Below are the code and all the weights of a small trained network. Each question names an input and a target symbol and asks about switching units off, where a switched-off unit gives its printed mean instead of its output.

import numpy as np


def w(rows, s, z=0):
    codes = np.array(rows[::2]) - 128.0
    scale = np.full(codes.shape[1], s)
    scale[-1] = z or s
    return codes * scale


def f(y):
    return np.maximum(y, 0)


def softmax(a):
    e = np.exp(a - a.max(-1, keepdims=True))
    return e / e.sum(-1, keepdims=True)


def log_softmax(a):
    a = a - a.max(-1, keepdims=True)
    return a - np.log(np.exp(a).sum(-1, keepdims=True))


def net(x, mask):
    ids = ['ΞΠδεζητ'.index(c) for c in x.split()]
    T = len(ids)
    res = E[ids] + P[:T]
    u = 0
    for l in range(2):
        r = res
        for j in range(3):
            rows = slice(3 * j, 3 * j + 3)
            q, k, v = (r @ M[l][rows].T for M in (Q, K, V))
            z = softmax(np.where(np.tri(T) > 0, q @ k.T / 3**0.5, -1e9)) @ v
            o = O[l][rows]
            res = res + np.where(mask[u + j], z, o[:, -1]) @ o[:, :-1]
        u += 3
        y = f(res @ A[l][:, :-1].T + A[l][:, -1])
        res = res + np.where(mask[u : u + 4], y, B[l][:, -1]) @ B[l][:, :-1]
        u += 4
    return log_softmax(res[-1] @ U[:, :-1].T + U[:, -1])


Q, K, V, O, A, B = {}, {}, {}, {}, {}, {}
E = w([
[130,207,144,252,157],'Ξ',
[146,218,152,209,106],'Π',
[192,110,151,104,121],'δ',
[78,186,171,198,51],'ε',
[65,218,135,109,108],'ζ',
[101,23,107,140,188],'η',
[222,152,95,68,130],'τ',
],0.016)
P = w([
[149,144,207,120,173],'0',
[151,148,184,123,157],'1',
[146,144,165,126,139],'2',
[145,145,144,131,127],'3',
[139,149,121,150,121],'4',
[137,150,102,153,110],'5',
[136,147,81,153,99],'6',
[131,144,64,155,87],'7',
[128,142,44,154,74],'8',
[130,141,25,151,65],'9',
[123,133,10,151,50],'10',
],0.014)
Q[0] = w([
[167,14,134,109,199],'L0H0',
[142,89,101,160,123],'L0H0',
[108,205,133,197,99],'L0H0',
[123,163,146,96,43],'L0H1',
[139,199,151,160,140],'L0H1',
[131,136,52,250,166],'L0H1',
[163,81,123,147,105],'L0H2',
[148,25,152,60,168],'L0H2',
[124,58,104,32,168],'L0H2',
],0.018)
K[0] = w([
[119,149,236,106,153],'L0H0',
[101,154,167,124,121],'L0H0',
[111,117,4,121,103],'L0H0',
[96,129,186,132,129],'L0H1',
[100,148,150,99,78],'L0H1',
[137,133,27,138,62],'L0H1',
[117,150,158,145,105],'L0H2',
[153,133,229,133,130],'L0H2',
[157,108,242,148,145],'L0H2',
],0.024)
V[0] = w([
[114,110,119,153,103],'L0H0',
[168,61,120,84,173],'L0H0',
[124,66,182,79,161],'L0H0',
[90,141,68,235,252],'L0H1',
[74,132,79,144,243],'L0H1',
[154,182,106,94,68],'L0H1',
[173,110,185,181,53],'L0H2',
[164,140,145,120,160],'L0H2',
[79,126,69,1,175],'L0H2',
],0.0088)
O[0] = w([
[108,146,147,152,133,125],'L0H0',
[122,157,56,164,144,1],'L0H0',
[85,117,39,150,118,9],'L0H0',
[175,174,95,255,190,149],'L0H1',
[180,120,137,230,133,64],'L0H1',
[125,195,151,78,91,200],'L0H1',
[141,91,107,130,69,148],'L0H2',
[111,114,123,85,134,128],'L0H2',
[83,185,166,119,241,46],'L0H2',
],0.0084,0.0061)
A[0] = w([
[173,2,85,96,110,49],'L0N0',
[72,162,150,56,113,1],'L0N1',
[174,162,72,114,247,102],'L0N2',
[160,202,135,183,207,97],'L0N3',
],0.008,0.0033)
B[0] = w([
[58,149,106,71,242,225],'L0N0',
[155,132,161,255,168,254],'L0N1',
[227,100,160,93,87,154],'L0N2',
[18,107,132,61,115,218],'L0N3',
],0.0071,0.0051)
Q[1] = w([
[111,177,134,116,168],'L1H0',
[131,76,70,142,248],'L1H0',
[140,115,190,105,144],'L1H0',
[81,86,7,170,137],'L1H1',
[89,163,76,140,76],'L1H1',
[27,155,77,115,162],'L1H1',
[175,113,154,97,156],'L1H2',
[146,148,138,135,213],'L1H2',
[123,191,55,132,88],'L1H2',
],0.013)
K[1] = w([
[82,139,139,100,219],'L1H0',
[165,10,112,102,186],'L1H0',
[153,134,220,110,125],'L1H0',
[129,6,152,160,161],'L1H1',
[171,73,60,115,65],'L1H1',
[152,84,75,75,181],'L1H1',
[134,68,164,117,167],'L1H2',
[133,156,163,172,183],'L1H2',
[203,167,37,119,99],'L1H2',
],0.012)
V[1] = w([
[254,178,101,65,161],'L1H0',
[149,176,116,39,170],'L1H0',
[57,109,168,81,174],'L1H0',
[194,83,102,85,176],'L1H1',
[227,184,92,45,120],'L1H1',
[111,163,123,135,163],'L1H1',
[155,86,136,101,154],'L1H2',
[155,142,119,149,92],'L1H2',
[39,72,157,172,144],'L1H2',
],0.0084)
O[1] = w([
[158,102,228,254,130,2],'L1H0',
[149,90,167,179,62,72],'L1H0',
[98,107,143,67,13,139],'L1H0',
[62,62,137,180,71,38],'L1H1',
[117,16,166,88,182,118],'L1H1',
[135,143,165,155,148,132],'L1H1',
[126,129,77,131,191,91],'L1H2',
[134,101,162,107,142,176],'L1H2',
[146,239,99,137,127,31],'L1H2',
],0.0063,0.0044)
A[1] = w([
[105,62,104,170,204,82],'L1N0',
[48,160,112,182,19,149],'L1N1',
[251,202,56,155,162,3],'L1N2',
[151,69,1,55,150,69],'L1N3',
],0.0088,0.0064)
B[1] = w([
[216,239,83,1,151,161],'L1N0',
[194,101,104,128,241,254],'L1N1',
[50,127,78,195,30,195],'L1N2',
[102,184,215,216,154,204],'L1N3',
],0.0075,0.0079)
U = w([
[152,91,125,148,98,130],'Ξ',
[182,109,65,91,226,153],'Π',
[12,43,126,91,131,253],'δ',
[79,196,222,104,152,52],'ε',
[175,106,45,2,46,143],'ζ',
[62,127,111,132,79,82],'η',
[199,63,173,156,143,103],'τ',
],0.0065,0.0057)

Each question gives the input, a string of symbols that net reads in full, and the target symbol t.
The units are the heads (3 rows each of Q, K, V and O) and the neurons (one row each of A and B). Each row of codes is followed by its name. A weight is (code - 128) times the scale printed after its matrix; where a second scale follows, it is the last column's (O, A, B and U).
mask holds one flag per unit, layer by layer, with each layer's heads first. A switched-off unit (its flag False) gives its mean, the last column of its rows in O or B, instead of its output. The means were averaged over made-up inputs and are rounded, as every weight is.
A unit's drop is (log p(t) with every unit on - log p(t) with that unit switched off) / (log p(t) with every unit on - log p(t) with every unit switched off).
The circuit of an input: a set's keep is (log p(t) with only the set's units on - log p(t) with every unit switched off) / (log p(t) with every unit on - log p(t) with every unit switched off). Starting from the 12 units with the biggest drops (on a tie, the unit counted first), units are removed one at a time, each time the one whose removal leaves the highest keep (on an exact tie, the one counted first), for as long as the keep stays at least 0.8.
units of the circuit, in order: the units of the circuit, biggest drop first
unit that matters most: the unit with the biggest drop
top k neurons: the k neurons with the biggest drops, biggest first
heads that matter: for each layer, one digit per head in row order, 1 if its drop is at least 0.15 and else 0, layers parted by /
input δ ζ Π ε δ ζ Ξ Ξ Ξ, target η: units of the circuit, in order : [L1N2, L0H1]
input Π η Π ζ δ Π ζ Π, target ε: unit that matters most : L0H0
input τ Ξ τ η ζ δ Ξ ε ε, target ζ: heads that matter : 001 / 010
input ε ε Ξ δ, target ε: heads that matter : 011 / 110
input τ Π ε ζ Ξ Ξ ζ ζ ε τ Π, target δ: heads that matter : 001 / 010
input ζ η Π ζ Ξ ζ η ζ ε, target Π: units of the circuit, in order : [L1N1, L0H0]
input ζ Π δ, target ζ: heads that matter : 001 / 100
input Π Π Ξ, target τ: units of the circuit, in order : [L0H2, L1H0, L0N3]
input ζ Ξ ζ τ Ξ η δ ζ, target Π: top 3 neurons : [L1N1, L0N0, L1N2]
input τ η ε Π Π ε Π τ ζ ε, target δ: units of the circuit, in order : [L1H1, L0H2]
input ζ ζ ε Π Π, target ζ: units of the circuit, in order : [L0H2, L0H1]
input ε ζ ε Ξ η η ζ, target Π: units of the circuit, in order : [L1N1, L0H0, L1H1]
input ζ ζ ζ Ξ Ξ Π Ξ Π, target τ: heads that matter : 101 / 101
input Ξ ζ Π τ ζ, target δ: units of the circuit, in order : [L0H0, L1H1]
input η Ξ τ ε δ, target Ξ: heads that matter : 010 / 110
input ε ζ ζ ζ δ, target ζ: units of the circuit, in order : [L0H1, L1H0]
input ε δ ζ ζ ε ζ η Ξ Π, target Π: top 2 neurons : [L1N1, L0N3]
input ε η Π Ξ τ τ ζ, target δ: units of the circuit, in order : [L1H1]
input ε ζ η ζ Ξ, target Π: heads that matter : 110 / 010
input Ξ ε Ξ ζ Π Ξ ζ Ξ, target ε: unit that matters most : L0H0
input ε ζ τ, target ε: top 4 neurons : [L1N3, L0N0, L1N1, L0N1]
input Ξ ε ε ζ Ξ ε τ, target ε: heads that matter : 001 / 100
